array([[-38, -23,  13,  12,   1, -12,  -2,  20, -14],
       [  1, -11,   0, -27,  17,   7,   3,  11, -35],
       [-15, -22,   0,   9,   5, -30,   4, -11, -19],
       [-10, -13,  -7,  38,   9, -23,   5,  -9, -22],
       [-20, -24,  -5, -24,   5,  -6,   9,  19, -27],
       [-10, -13,  -5,  -6,   3,  -6,  -3,   8, -20],
       [-28, -24,  -5,   6,   6, -10,  10,  17, -27],
       [-12, -14,  -5,   1,  10, -27,   7, -11, -22],
       [-10, -11,  -2,  10,   6,  -9,   4,  10, -16],
       [  1, -11,   0,  -5,  17,   7,   3,  11, -35]]) yields 11

array([[ -4,  15, -26,  29, -31,  18, -34,  -9,  34, -18,  13,  -2,  -7,
        -34,  36, -39],
       [ 13,   6, -27,  -3, -25,   8,  31,   1,   6,  12,  -5,  -4, -27,
         10, -15,  -6],
       [ -2, -14,   9,  34,  16,  13, -10, -28, -12, -26,  19, -10, -11,
         16,  37,  28],
       [-13, -17,  17,  -3,  -5, -20, -14,  26, -29,  37,   0, -24,  -8,
        -22, -26, -38],
       [-27, -12, -13,  10, -14, -21, -11, -35, -38, -27,   7,  12,  37,
         37,   9,  12],
       [ 18,  -2,  29,  22, -32, -15,  23,  35,  14,  24,  -7,   7, -12,
        -30,  34, -20],
       [ -8,  14, -10,   3,  -5,  -7,  26,  24,  40,  36,  -2,  15, -22,
         13,   4, -39]]) yields 4

array([[ 15,   5,  42,  -3,  -6, -22,  -5,   8],
       [ 15,   9,  41,  -9,  -5, -21,  -3,   4],
       [-15, -11, -16,  36,  17,  -7,  -8,  15],
       [-12,  31, -19, -13,  20,   1,  18, -19],
       [ 14,   5,  43,  -2,  -5, -22,  -5,   9],
       [-16, -10, -16,  36,  16,  -7,  -9,  15],
       [ 14,   4,  41,  -2,  -5, -20,  -5,   8],
       [ 14,   4,  41,  -3,  -6, -21,  -5,   9],
       [-16, -10, -16,  36,  17,  -7,  -8,  16]]) yields -8

array([[  3, -16,  40,  28,  -2,  -7,   8, -25,  23,  -4, -12,  25],
       [ 18, -16,  38,  31,  -2, -10,  13, -24,  15,   4,  -1,  17],
       [ 19, -15,  36,  26,  -7, -10,  11, -25,  13,  -6,  -5,  24],
       [ 20, -16,  37,  26,  -7,  -9,  12, -27,  13,  -5,  -5,  24],
       [  0, -14,  40,  21,  -3, -13,   8, -20,  26,  -9, -11,  30],
       [  2, -12,  40,  31,  -3, -14,  15, -21,  17,  -4,  -3,  24],
       [ 11, -10,  33,  31,  -1, -15,  17, -19,  15,  -8,  -1,  14],
       [  3, -16,  41,  29,  -2,  -7,   8, -24,  23,  -4, -12,  25],
       [ 12, -10,  22,  29,   0,  -3,  12, -25,  17, -10,  -4,  19],
       [  2, -16,  40,  27,  -2,  -8,   9, -24,  24,  -5, -12,  26],
       [  1, -13,  39,  32,  -8, -14,  19, -20,  16,  -3,  -4,  24],
       [ 13, -10,  23,  28,  -1,  -3,  12, -25,  17,  -9,  -5,  20]]) yields -5

array([[-16,  31,  28, -36,  27,  -2,  25,  -4, -11],
       [-33,   0,   0,   4, -16,  -5,  16,  11,   4],
       [ 20,   2,  -7,  12,  22, -17,   4, -10,  -7],
       [-34,   3,   4,  20, -12,  -6,   6,   7,   9],
       [-20,  17,  35,   4,  -5,  36,  47,  -6,  -4],
       [ -9,  15,  34,   0,   2,  32,  43,  -3,   2]]) yields -3

array([[-11,   9,  14,  11, -10, -15,  26,  10,  14, -36,  20,  16],
       [-30,  10,  -6,   5,  -8,   6, -25,  -3, -19,  -5, -11,   5],
       [-15,  -2,   2,  -3, -12,   8,  -7,   5, -17,   0, -15,  -8],
       [ -5,   0,  -9,  -4,  -7,   9,  -9,   6, -13,   3, -15,  -1],
       [ -6,   6,   9,   1,  -2,   9,  -5,  -6, -15,   1, -10,   1],
       [  6,  10, -14,   4,   4, -16, -12,  -5,   4,  19,  -4,   2],
       [-13,   5,   4,  -3,  -2,   4, -16,  -4,  -6,  -9, -19,   2],
       [-16,   8,   3,   7,   8, -24,   7,  -5,  26,  33,  29,  -6],
       [-31,   8,  25,  28, -18,  -3,  -1, -21,  18,  10,   5, -42],
       [-14,  -9,  -1,   1, -10,  -5,  -1,   4,   5,  -3,   2, -16],
       [ -8,  10,  11,   5,  -9,  -8,   4,   3,   7,  -7,  14,  -5]]) yields 14
